Each row is followed by its class.
-50  -114  103  -238  -199  264  -90  208  159  146  -349  4  -87  -58  -419  176  -189  63  13  54  57  130  -27  -6  -236  67  -36  271  205  -291  -491  404  299
<108>
-341  313  -125  248  -9  -191  42  -83  444  -67  -35  195  484  198  202  235  -52  298  -173  -235  384  52  299  205  -26  -269  322  86  -270  -113  30  -18  35
<155>
-362  162  155  314  106  -402  131  53  -202  -117  -35  -307  -248  38  426  226  -9  14  -20  -274  -241  12  283  360  -317  -262  189  -186  125  340  114  345  -280
<191>
284  69  -187  -268  -38  500  164  126  215  -93  116  484  -51  201  -478  132  157  30  309  327  -754  464  424  -218  -259  123  137  -1  529  -192  369  174  288
<63>
-337  112  192  241  67  -396  203  167  -88  6  -117  -284  -337  45  299  347  7  -20  -70  -258  -169  38  319  247  -241  24  188  -37  106  376  -22  390  -175
<87>
9  -328  4  -269  -299  311  -39  340  265  204  -495  83  -280  -35  -454  118  -134  128  77  139  194  149  -51  -6  -194  102  139  214  204  -323  -549  297  269
<112>
-315  329  -163  274  24  -155  -53  -91  311  -123  48  215  531  196  265  249  -84  288  -164  -294  388  -8  269  280  -21  -216  331  118  -306  -125  -87  28  33
<185>
-332  114  118  301  126  -410  112  110  -132  -46  -94  -258  -296  14  350  295  2  -41  -45  -313  -252  62  386  371  -283  -67  140  -125  93  330  -25  442  -233
<102>
-327  154  157  305  55  -382  159  135  -99  4  -99  -267  -339  48  374  311  51  29  -12  -225  -337  101  474  369  -319  -45  183  -186  172  346  56  397  -239
<108>
292  66  -207  -338  -5  416  87  89  277  -97  183  466  -209  183  -516  274  124  1  392  277  -899  431  493  -114  -348  275  18  0  497  -209  287  279  347
<87>
-413  159  -148  216  -37  -196  -29  -120  449  -122  68  290  199  233  200  172  -174  202  -36  -262  432  81  264  247  -28  -266  244  159  -185  -63  -103  27  -84
<169>
302  54  -180  -353  4  443  61  106  195  -100  180  568  -182  180  -453  200  128  -17  405  273  -852  464  450  -144  -332  214  -15  -2  535  -189  257  315  291
<185>
20  -348  -3  -300  -192  282  -116  261  144  135  -471  -8  -201  -55  -470  114  -143  91  59  82  130  86  -179  7  -218  88  125  247  232  -384  -574  266  217
<191>
-314  -43  351  -221  -70  -151  214  -184  180  223  658  300  -78  -136  -225  109  -281  -647  719  -216  -352  90  502  -398  -171  -52  -752  307  -289  238  428  645  15
<83>
238  34  -125  -279  -103  443  128  78  277  -110  232  493  -103  211  -567  170  28  -59  389  273  -642  458  407  -264  -246  130  1  134  537  -241  309  237  327
<63>
257  22  -287  -245  -45  511  123  134  163  -147  175  550  -30  216  -487  89  70  -61  325  298  -690  487  345  -208  -252  91  108  74  522  -232  361  153  356
<169>
-404  32  419  -198  -20  -150  217  -203  221  206  711  304  -83  -135  -210  119  -230  -645  766  -152  -334  58  427  -415  -199  -130  -826  296  -297  200  399  669  -115
<112>
-404  86  118  319  125  -361  -5  64  -52  -21  -36  -267  -295  -21  374  390  8  -95  -29  -284  -241  -27  359  361  -225  56  117  2  102  385  -28  412  -266
<87>
-298  159  -96  189  -53  -235  -161  -118  434  -179  106  223  216  241  220  175  -99  250  -40  -281  351  72  268  283  -70  -212  300  100  -215  22  -98  37  -137
<155>
-91  -125  49  -259  -229  350  -114  215  163  77  -334  29  -36  -45  -444  188  -218  29  20  43  144  103  -81  -57  -213  42  -14  347  142  -294  -514  399  311
<185>
-334  161  -121  125  19  -322  -116  -157  426  -173  60  264  231  237  230  225  -95  217  -50  -315  336  62  247  251  -52  -194  238  148  -237  -45  -77  21  -139
<155>
-329  86  167  352  52  -346  91  176  -154  12  -149  -253  -336  36  425  302  46  -47  -72  -227  -214  93  324  341  -265  -24  205  -150  156  436  -20  415  -268
<185>
-32  -284  57  -245  -266  265  -101  231  159  84  -421  7  -302  12  -358  123  -93  49  5  106  -25  168  -93  -12  -217  2  59  112  336  -271  -485  302  74
<185>
-344  -47  351  -239  -21  -142  185  -182  111  135  734  243  -98  -150  -228  88  -287  -718  755  -270  -441  80  444  -435  -202  -118  -834  301  -197  243  391  690  -98
<63>
-343  67  374  -230  5  -145  317  -143  51  158  814  255  -92  -162  -192  224  -288  -739  662  -259  -708  168  510  -483  -237  -34  -760  319  -391  214  210  769  -43
<191>
-43  -154  37  -283  -236  276  -126  191  104  42  -331  -17  -39  -73  -466  141  -180  46  9  17  140  99  -152  -59  -223  -11  34  272  206  -315  -502  339  317
<83>
-398  144  -111  183  -41  -212  -131  -204  438  -164  111  245  222  204  191  160  -199  149  -17  -288  397  27  211  260  -35  -298  214  177  -223  -49  -94  46  -158
<169>
-29  -269  31  -265  -216  282  -39  254  234  182  -398  8  -235  -27  -486  194  -151  45  111  71  31  100  34  -7  -248  140  31  235  212  -397  -535  357  301
<108>
-333  332  -172  217  -8  -152  -2  -71  444  -138  111  206  543  198  162  180  -99  283  -203  -333  399  -2  133  206  -38  -313  450  87  -319  -180  -33  -100  -47
<191>
-37  -345  12  -268  -266  317  2  310  240  185  -487  -47  -265  -52  -500  138  -115  113  38  95  90  132  1  -1  -223  100  92  210  239  -371  -548  334  247
<102>
232  63  -159  -290  -99  446  105  166  92  -87  283  533  -46  205  -473  150  122  -61  360  296  -741  456  375  -289  -266  144  104  72  546  -198  321  199  286
<155>
-371  97  18  294  109  -393  -20  40  -117  -126  -4  -256  -383  -8  412  378  -25  -45  27  -312  -318  7  360  389  -285  -65  86  -1  51  389  23  428  -204
<63>
26  -317  96  -296  -248  243  -131  230  112  105  -415  -54  -266  -31  -402  171  -70  58  -8  122  -42  140  -144  -16  -175  139  31  175  362  -291  -525  312  118
<87>
-51  -303  48  -282  -247  298  -75  227  128  84  -501  -33  -292  -42  -418  135  -69  28  -11  141  -52  155  -145  -53  -219  -12  40  150  294  -296  -530  349  133
<102>
-443  96  59  340  49  -394  7  40  -189  -97  102  -257  -363  -13  456  362  -42  -47  30  -319  -273  21  428  400  -247  -75  124  39  54  417  -26  445  -290
<169>
-286  234  -106  199  35  -244  -57  -149  396  -134  -41  170  468  214  267  151  -47  305  -202  -354  506  62  187  298  -25  -272  452  21  -160  -85  -94  -90  -159
<108>
-209  11  401  -211  -2  -191  334  -158  52  130  726  221  -128  -144  -172  242  -241  -735  632  -221  -619  170  465  -504  -181  44  -836  281  -216  188  226  741  66
<185>
45  -261  123  -330  -216  256  -103  206  119  66  -457  -36  -265  -50  -421  108  -90  76  -42  99  -11  154  -162  -18  -199  52  26  137  324  -285  -577  365  130
<102>
-320  52  28  328  110  -491  -53  -8  -55  -160  49  -271  -425  3  327  385  -104  -72  -4  -359  -260  10  421  424  -232  31  19  108  75  300  -13  390  -148
<83>
-304  26  399  -254  -26  -242  339  -181  79  170  804  206  -149  -152  -145  231  -293  -716  616  -353  -587  165  520  -477  -224  -26  -715  294  -321  235  173  734  -22
<108>
292  49  -217  -270  -67  457  91  107  235  -119  231  504  -26  213  -500  138  99  10  362  242  -670  480  426  -164  -280  132  60  34  528  -282  339  177  351
<108>
20  -315  36  -361  -288  229  -183  144  100  32  -429  30  -344  -27  -416  156  -78  43  22  149  -49  159  -242  -70  -220  40  5  175  372  -298  -530  277  193
<83>
-445  -43  197  -215  -76  -73  211  -126  39  155  708  361  -185  -139  -95  195  -323  -711  700  -245  -504  126  437  -429  -194  -165  -693  382  -376  293  340  686  -15
<191>
-395  31  371  -208  -29  -147  208  -180  121  202  680  274  -72  -124  -163  121  -308  -679  708  -217  -315  68  398  -405  -219  -120  -804  308  -266  265  427  665  -44
<185>
-294  36  355  -247  -32  -215  339  -151  96  161  771  225  -211  -118  -211  255  -293  -668  630  -255  -661  133  508  -472  -220  17  -766  293  -259  139  210  709  31
<63>
-60  -88  86  -296  -167  327  -87  220  173  73  -402  33  -72  -35  -470  181  -172  39  0  88  95  90  -90  -83  -203  64  -83  277  174  -321  -512  401  379
<155>
-376  -83  213  -202  13  -127  267  -133  41  156  739  347  -141  -127  -89  144  -335  -689  736  -252  -444  163  467  -387  -192  -83  -746  393  -348  257  409  651  43
<191>
-299  185  155  313  157  -415  205  97  -187  -90  -92  -369  -224  20  412  234  26  96  -67  -259  -244  23  335  397  -324  -140  221  -205  158  311  95  309  -212
<191>
-347  68  -124  146  -54  -304  -112  -159  477  -96  46  301  249  229  213  125  -126  172  -11  -309  388  72  226  210  -62  -327  269  71  -208  -45  -31  -24  -195
<155>
284  45  -186  -356  -4  392  128  108  222  -81  161  585  -82  175  -510  145  191  -9  395  314  -757  497  374  -285  -273  78  63  -19  577  -266  269  182  214
<155>
261  74  -216  -299  26  441  128  141  251  -135  125  517  -221  161  -459  189  133  -47  357  288  -885  428  485  -134  -326  226  23  -7  500  -185  287  270  314
<112>
-312  201  102  298  174  -318  119  65  -234  -103  -194  -330  -273  17  406  229  -4  69  -110  -249  -256  16  371  405  -277  -171  129  -189  203  353  63  371  -178
<63>
-290  141  -96  205  -27  -244  5  -110  410  -82  -123  180  394  203  210  170  -27  286  -152  -312  514  85  193  264  -14  -293  457  12  -125  -85  -127  -23  -160
<169>
247  69  -182  -271  9  503  148  147  289  -20  153  542  -63  154  -551  160  146  -7  393  379  -716  435  404  -252  -257  160  28  77  458  -310  240  202  255
<185>
-398  -131  220  -213  -157  -170  230  -123  67  164  614  354  -212  -115  -86  230  -259  -658  702  -187  -451  147  434  -431  -201  -88  -686  366  -253  265  301  690  50
<102>
-192  216  -89  185  27  -243  -64  -135  394  -127  -6  232  469  228  223  123  9  315  -125  -277  364  133  193  269  -85  -273  430  -39  -88  -89  -40  -63  -156
<108>
-247  193  -73  169  10  -199  -32  -141  382  -164  -141  217  446  232  261  125  -43  282  -187  -297  412  116  157  276  -23  -350  474  -45  -197  -44  -68  -35  -197
<191>
-373  -105  169  -190  -52  -178  241  -145  80  159  717  280  -197  -120  -105  184  -369  -650  719  -327  -427  111  494  -364  -282  -128  -629  356  -317  277  328  667  99
<63>
14  -350  8  -256  -259  261  -40  232  255  145  -468  -65  -220  -75  -500  161  -151  134  45  83  142  136  -6  0  -224  118  68  289  221  -348  -600  331  311
<102>
-418  218  -145  225  -64  -216  -165  -152  452  -105  135  292  304  219  239  184  -147  187  8  -297  353  27  275  288  -71  -323  262  105  -338  -59  -63  34  -174
<108>
-387  196  -101  217  -39  -325  -127  -163  454  -121  84  288  253  243  274  230  -124  223  -53  -273  309  48  285  272  -48  -273  221  123  -284  -50  -35  39  -145
<155>
21  -357  3  -287  -199  281  -97  268  93  162  -429  -13  -214  -56  -453  111  -158  21  66  69  83  82  -55  -42  -194  122  28  258  176  -338  -556  317  299
<155>
-336  195  -100  224  -42  -290  -137  -120  351  -128  122  290  227  240  280  207  -137  177  -32  -305  230  77  290  291  -93  -253  270  74  -255  6  -94  98  -205
<185>
-272  132  166  281  58  -417  155  213  -178  -41  -96  -272  -376  5  383  277  50  25  -60  -253  -312  45  378  342  -297  -18  227  -150  163  390  -30  414  -240
<112>
-419  179  -114  198  -95  -220  -110  -122  422  -90  42  321  178  216  245  223  -85  199  -17  -239  328  29  267  250  -37  -299  217  94  -290  -34  -77  78  -168
<112>
-315  85  120  307  80  -385  147  198  -128  -35  -140  -218  -367  39  392  343  22  -30  -7  -233  -281  115  341  351  -295  -2  292  -108  158  381  -10  401  -232
<191>
216  2  -269  -356  -37  483  60  131  139  -134  150  562  -193  147  -429  208  117  -47  436  299  -873  440  461  -128  -309  223  69  86  578  -167  286  297  282
<169>
-345  123  -109  181  -42  -232  -103  -132  405  -123  96  264  299  235  234  174  -108  205  -25  -298  314  43  280  253  -54  -241  288  86  -260  -6  -90  46  -162
<87>
-404  189  -96  232  -61  -260  -69  -128  419  -81  100  287  262  236  233  209  -124  200  -13  -282  300  54  262  256  -82  -295  259  69  -273  -52  -56  48  -153
<191>
277  34  -210  -293  -41  363  156  106  201  -100  228  485  -65  195  -488  150  119  -9  359  256  -727  477  402  -239  -275  73  48  7  461  -299  313  162  307
<155>
